Below are the code and all the weights of a small trained network. Each question names an input and a class and asks about switching units off, where a switched-off unit gives its printed mean instead of its output.

import numpy as np


def w(rows, s, z=0):
    codes = np.array(rows[::2]) - 128.0
    scale = np.full(codes.shape[1], s)
    scale[-1] = z or s
    return codes * scale


def norm(h):
    return h / np.sqrt((h * h).mean(-1, keepdims=True) + 1e-5)


def f(y):
    return y / 2 * (1 + np.tanh(0.7978845608 * (y + 0.044715 * y**3)))


def log_softmax(a):
    a = a - a.max(-1, keepdims=True)
    return a - np.log(np.exp(a).sum(-1, keepdims=True))


def net(x, mask):
    res = np.array(x, float).reshape(1, 7) / 4 @ E
    u = 0
    for l in range(3):
        y = f(norm(res) @ A[l][:, :-1].T + A[l][:, -1])
        res = res + np.where(mask[u : u + 6], y, B[l][:, -1]) @ B[l][:, :-1]
        u += 6
    return log_softmax(norm(res)[-1] @ U[:, :-1].T + U[:, -1])


A, B = {}, {}
E = w([
[132,98,54,235],'x0',
[89,118,134,220],'x1',
[162,211,175,202],'x2',
[121,46,180,102],'x3',
[195,134,1,120],'x4',
[47,206,71,178],'x5',
[137,132,157,131],'x6',
],0.0073)
A[0] = w([
[251,103,136,137,2],'0.n0',
[107,138,142,155,69],'0.n1',
[131,138,159,170,90],'0.n2',
[200,151,103,166,73],'0.n3',
[238,175,110,144,184],'0.n4',
[148,79,114,64,64],'0.n5',
],0.014,0.0062)
B[0] = w([
[2,153,67,23,156],'0.n0',
[152,156,153,140,127],'0.n1',
[172,111,219,186,145],'0.n2',
[101,34,210,95,167],'0.n3',
[25,76,121,117,253],'0.n4',
[197,142,152,176,176],'0.n5',
],0.0091,0.0052)
A[1] = w([
[152,123,204,87,132],'1.n0',
[130,161,139,88,252],'1.n1',
[66,195,81,85,147],'1.n2',
[117,53,86,155,178],'1.n3',
[251,118,76,138,66],'1.n4',
[109,111,148,213,205],'1.n5',
],0.016,0.0041)
B[1] = w([
[4,82,172,190,216],'1.n0',
[116,100,53,154,208],'1.n1',
[107,144,72,127,255],'1.n2',
[176,147,206,61,233],'1.n3',
[157,100,144,84,156],'1.n4',
[160,205,190,94,250],'1.n5',
],0.013,0.0065)
A[2] = w([
[118,173,226,164,155],'2.n0',
[125,127,248,66,128],'2.n1',
[183,125,155,82,87],'2.n2',
[63,209,98,122,155],'2.n3',
[8,194,87,40,254],'2.n4',
[131,23,117,121,171],'2.n5',
],0.011,0.0054)
B[2] = w([
[91,209,105,60,190],'2.n0',
[91,52,62,57,199],'2.n1',
[156,45,208,166,137],'2.n2',
[225,160,132,98,179],'2.n3',
[162,99,2,59,253],'2.n4',
[133,87,115,228,158],'2.n5',
],0.0089,0.013)
U = w([
[104,73,131,133,132],'0',
[173,130,128,222,17],'1',
[206,68,148,93,130],'2',
[57,76,156,118,165],'3',
[152,130,10,87,184],'4',
[158,251,135,138,173],'5',
[64,186,146,115,77],'6',
[174,138,127,220,2],'7',
],0.02,0.0088)

Each question gives the input, the list of numbers given to net, and the class t.
The units are the neurons (one row each of A and B). Each row of codes is followed by its name. A weight is (code - 128) times the scale printed after its matrix; where a second scale follows, it is the last column's (A, B and U).
mask holds one flag per neuron, layer by layer. A switched-off neuron (its flag False) gives its mean, the last column of its row in B, instead of its output. The means were averaged over made-up inputs and are rounded, as every weight is.
A unit's drop is (log p(t) with every unit on - log p(t) with that unit switched off) / (log p(t) with every unit on - log p(t) with every unit switched off).
The circuit of an input: a set's keep is (log p(t) with only the set's units on - log p(t) with every unit switched off) / (log p(t) with every unit on - log p(t) with every unit switched off). Starting from the 12 units with the biggest drops (on a tie, the unit counted first), units are removed one at a time, each time the one whose removal leaves the highest keep (on an exact tie, the one counted first), for as long as the keep stays at least 0.8.
circuit, biggest first: the units of the circuit, biggest drop first
unit that matters most: the unit with the biggest drop
k most important neurons: the k neurons with the biggest drops, biggest first
top k neurons in layer l: the k neurons of layer l with the biggest drops, biggest first
drop of u: that unit's drop, to one decimal
input [8,7,-2,-5,4,-2,1], class 3: top neuron in layer 0 => (0.n3)
input [-3,-1,-8,0,6,-5,-2], class 2: 2 most important neurons => (0.n5, 2.n4)
input [8,8,5,-7,0,-7,8], class 3: circuit, biggest first => (0.n3, 0.n4)
input [-1,8,1,-3,-1,-1,3], class 6: circuit, biggest first => (0.n2, 2.n4)
input [8,3,-1,6,-8,-3,-5], class 6: 3 most important neurons => (1.n5, 2.n0, 2.n4)
input [-8,-2,-4,4,7,-1,-4], class 2: circuit, biggest first => (0.n5, 1.n2, 2.n2)
input [3,5,3,-7,3,3,-2], class 5: 2 most important neurons => (0.n0, 1.n5)
input [3,-7,-7,8,6,-7,0], class 2: circuit, biggest first => (0.n5, 2.n4)
input [6,2,5,-8,6,6,6], class 5: 2 most important neurons => (1.n5, 0.n0)
input [4,-4,3,8,-6,6,-2], class 5: circuit, biggest first => (1.n5, 0.n4)
input [-1,6,2,5,-3,-1,-1], class 6: top 2 neurons in layer 0 => (0.n3, 0.n4)
input [6,2,-8,4,0,3,-2], class 2: top 3 neurons in layer 1 => (1.n3, 1.n0, 1.n2)
input [1,2,0,-2,-6,1,3], class 5: 2 most important neurons => (1.n5, 0.n3)
input [-8,5,7,-7,-6,-7,1], class 3: top 2 neurons in layer 1 => (1.n0, 1.n2)
input [-6,-2,3,5,-8,8,-7], class 4: 3 most important neurons => (2.n4, 0.n3, 0.n5)
input [-6,-1,-7,3,1,-1,-4], class 0: unit that matters most => 0.n5
input [2,5,5,-2,-2,-2,-5], class 6: top 2 neurons in layer 0 => (0.n3, 0.n2)
input [-6,-8,-4,-2,-7,-1,2], class 3: top 3 neurons in layer 0 => (0.n0, 0.n5, 0.n4)
input [7,8,-5,7,0,6,-8], class 2: top 3 neurons in layer 2 => (2.n1, 2.n2, 2.n4)
input [2,0,6,-7,-2,-4,7], class 3: top neuron in layer 2 => (2.n1)
input [1,1,-1,6,-2,-6,8], class 3: drop of 1.n0 => 0.2
input [1,-4,1,-3,-6,-5,4], class 3: drop of 1.n0 => 0.1
input [2,-6,1,8,-6,-6,-2], class 3: drop of 1.n0 => 0.3
input [5,5,1,-3,-3,5,-4], class 5: drop of 2.n5 => 0.0
